Each row has a name. Each question is about the rows just above it. Places in a row count from 0.

Columns, left to right: G R U D S W N
[ 4.97 -9.07 -8.37 -7.54 -0.92  8.32 -8.32] : vasum
[ 4.97 -9.07 -8.37 -5.25  6.37 -0.35 -9.15] : tazu
[ 4.97  3.08 -8.37 -7.54 -0.92  8.32 -8.32] : zib
[ 3.08 -8.37 -7.54] with +1 step of 0.01 on every entry:
[ 3.09 -8.36 -7.53]
Shift each entry of [-8.37 -5.25] by -1 times 0.01:
[-8.38 -5.26]
Shift each entry of [-8.37 -7.54 -0.92  8.32] by -1 times 0.01:
[-8.38 -7.55 -0.93  8.31]
[8.32] with +1 step of 0.01 on every entry:
[8.33]
Shift each entry of [-7.54] by +1 times 0.01:
[-7.53]

Columns, left to right: C F H Z B E
[2.23 1.03 9.17 3.05 3.46 2.40] : pag
[ 0.90  5.46 -8.94 -1.33  3.55 -0.90] : pake
[ 2.63  2.34 -0.32 -3.96  7.39 -6.45] : vasum
[ 3.97  4.73  2.91  7.60 -1.27 -6.01] : Gurek
One entry of vasum was changed: [ 2.63  2.34 -0.32 -3.96  7.40 -6.45]. Where, and from what?
4, [7.39]
[-3.96  7.60] is in which column, read top down?
Z

Columns, left to right: K L V T J
[ 0.99  4.62 -2.52  1.37 -2.35]  tazu
[ 1.64 -4.61  1.54  1.54 -1.91]  vasum
[1.65 8.69 2.66 0.39 6.49]  retuv
[-1.75 -1.38  0.84 -1.98 -1.37]  Divel
[-2.72  0.05 -5.09 -2.59 -5.06]  bame
[-1.75 -1.38  0.84 -1.21 -0.78]  Vorod
[-1.15  1.57 -0.30  1.54  3.91]  guba
[-0.34 -4.08  2.27 -2.50 -3.76]  zib
[1.65 8.69 0.91 0.39 6.49]  Gurek
[1.65 8.69] with -1 step of 0.01 on every entry:
[1.64 8.68]
Shift each entry of [8.69] by +1 times 0.01:
[8.70]
Move every entry of [-1.75] by +1 step of 0.01.
[-1.74]
Which column holds this, read top down? [-2.72 -1.75]
K
[ 1.37  1.54  0.39 -1.98 -2.59 -1.21] is in which column, read top down?
T
Move every entry of [-4.08  2.27] by -1 step of 0.01.
[-4.09  2.26]
Shift each entry of [-0.34 -4.08  2.27] by +1 times 0.01:
[-0.33 -4.07  2.28]

Columns, left to right: Q M X P Y
[4.18 1.35 2.48 9.47 2.17]  retuv
[ 1.98  3.34  2.34  3.23 -1.74]  Divel
[ 3.19  1.13  1.84 -3.65  4.59]  guba
[ 4.18  1.35  2.48 -2.57  1.66]  Vorod
[-3.55 -3.51 -2.52 -4.90 -3.66]  zib
Changed Divel: [ 1.98  3.34  2.34  3.23 -1.75]. Place and old value:
4, [-1.74]
One entry of guba was changed: [ 3.19  1.13  1.84 -3.65  4.58]. Where, and from what?
4, [4.59]
One entry of zib was changed: [-3.55 -3.51 -2.52 -4.90 -3.67]. Where, and from what?
4, [-3.66]
[2.48] with +1 step of 0.01 on every entry:
[2.49]
Which column holds this, read top down? [ 3.23 -3.65 -2.57 -4.90]
P
Move every entry of [-3.51] by +1 step of 0.01.
[-3.50]
[2.48] with -1 step of 0.01 on every entry:
[2.47]

Columns, left to right: Gog lif Dipu Rul seb vul
[ 9.46  4.10 -4.86  0.81  0.54 -0.18] -> Doli
[-4.86  0.51 -1.97 -4.31  0.59 -3.12] -> bame
[ 0.64 -0.45 -0.02  1.58  0.09  0.66] -> guba
[0.81] with +1 step of 0.01 on every entry:
[0.82]
Shift each entry of [-4.31] by -1 times 0.01:
[-4.32]
Where does [-4.86  0.51 -1.97 -4.31  0.60 -3.12] differ from bame, and what was there?
4, [0.59]
[-4.31  1.58] is in which column, read top down?
Rul
Shift each entry of [-1.97 -4.31] by -1 times 0.01:
[-1.98 -4.32]

Columns, left to right: mebob Mobab mupe vuge Guf fus Mazem vubu kebip
[ 0.87  0.03 -0.53 -2.50 -0.46 -0.93 -1.41  0.38 -0.13]  tazu
[ 0.87  0.03 -0.53 -0.43 -0.46 -0.93 -1.41 -1.30 -0.13]  Divel
[-0.08  0.10  0.10  0.53  0.07 -3.56 -2.93 -3.50 -1.15]  retuv
[ 0.87  0.03 -0.53 -2.50 -0.46 -0.93 -1.41 -1.30 -0.13]  pag
[-0.93 -3.56] is in which column, read top down?
fus
Where does [ 0.87  0.03 -0.53 -0.43 -0.46 -0.94 -1.41 -1.30 -0.13] differ from Divel, and what was there?
5, [-0.93]

Columns, left to right: gude gudu tugod Vezo Zasin liv zomab
[ 0.70 -0.65  0.85 -0.38 -0.45  5.12  0.30] -> pake
[ 0.70 -0.65  0.85 -0.38  0.74  5.12  0.30] -> tazu
[-1.69 -2.25 -0.60 -0.14 -6.03 -1.77 -1.57] -> vasum
Where does [-1.69 -2.24 -0.60 -0.14 -6.03 -1.77 -1.57] differ from vasum, and what was there?
1, [-2.25]
Move every entry of [0.85] by +1 step of 0.01.
[0.86]

Columns, left to right: zelab Dal dem giko fuvif
[-0.95  2.00 -1.57  0.13 -1.79] : pake
[-7.36 -5.53  3.87  2.32 -4.18] : Divel
[-7.16 -6.76 -5.20  1.52 -1.71] : Vorod
[-3.97  5.93  3.50 -0.01 -1.05] : guba
[ 0.82 -4.73  7.76  3.44  6.96] : retuv
[-3.97  5.93 -0.84 -0.01 -1.05] : bame
[-1.71 -2.10 -1.32  0.96 -3.03] : pag
[-5.85 -2.44  6.82  6.90 -7.63] : Doli
[-6.77  6.53  5.94  0.10 -3.67] : tazu
[ 2.10  0.97  7.66  3.70 -5.49] : Gurek
[ 0.82 -4.73  7.76  3.44  2.34] : zib
[ 2.62  4.25 -0.35 -5.86 -4.65] : vasum
Which column holds [-7.36 -7.16] top down?
zelab
Where does [ 2.61  4.25 -0.35 -5.86 -4.65] differ from vasum, and what was there?
0, [2.62]
Changed Doli: [-5.85 -2.44  6.82  6.90 -7.64]. Place and old value:
4, [-7.63]
Move every entry of [-5.85 -2.44  6.82  6.90] by -1 step of 0.01.
[-5.86 -2.45  6.81  6.89]
Shift each entry of [-7.36 -5.53  3.87  2.32] by -1 times 0.01:
[-7.37 -5.54  3.86  2.31]

Columns, left to right: zimup vina taver Gaseg Gelat lof
[-0.47  2.98  1.15  5.12 -0.24  0.31] = Doli
[ 0.66 -0.50  0.04 -0.91 -1.47 -0.57] = zib
[-4.18  8.50 -0.40  4.16 -1.34  1.56] = retuv
[-2.28  1.46  1.95 -1.83  0.36 -2.84] = Gurek
Changed Doli: [-0.47  2.98  1.14  5.12 -0.24  0.31]. Place and old value:
2, [1.15]
Move every entry of [-1.34] by +1 step of 0.01.
[-1.33]

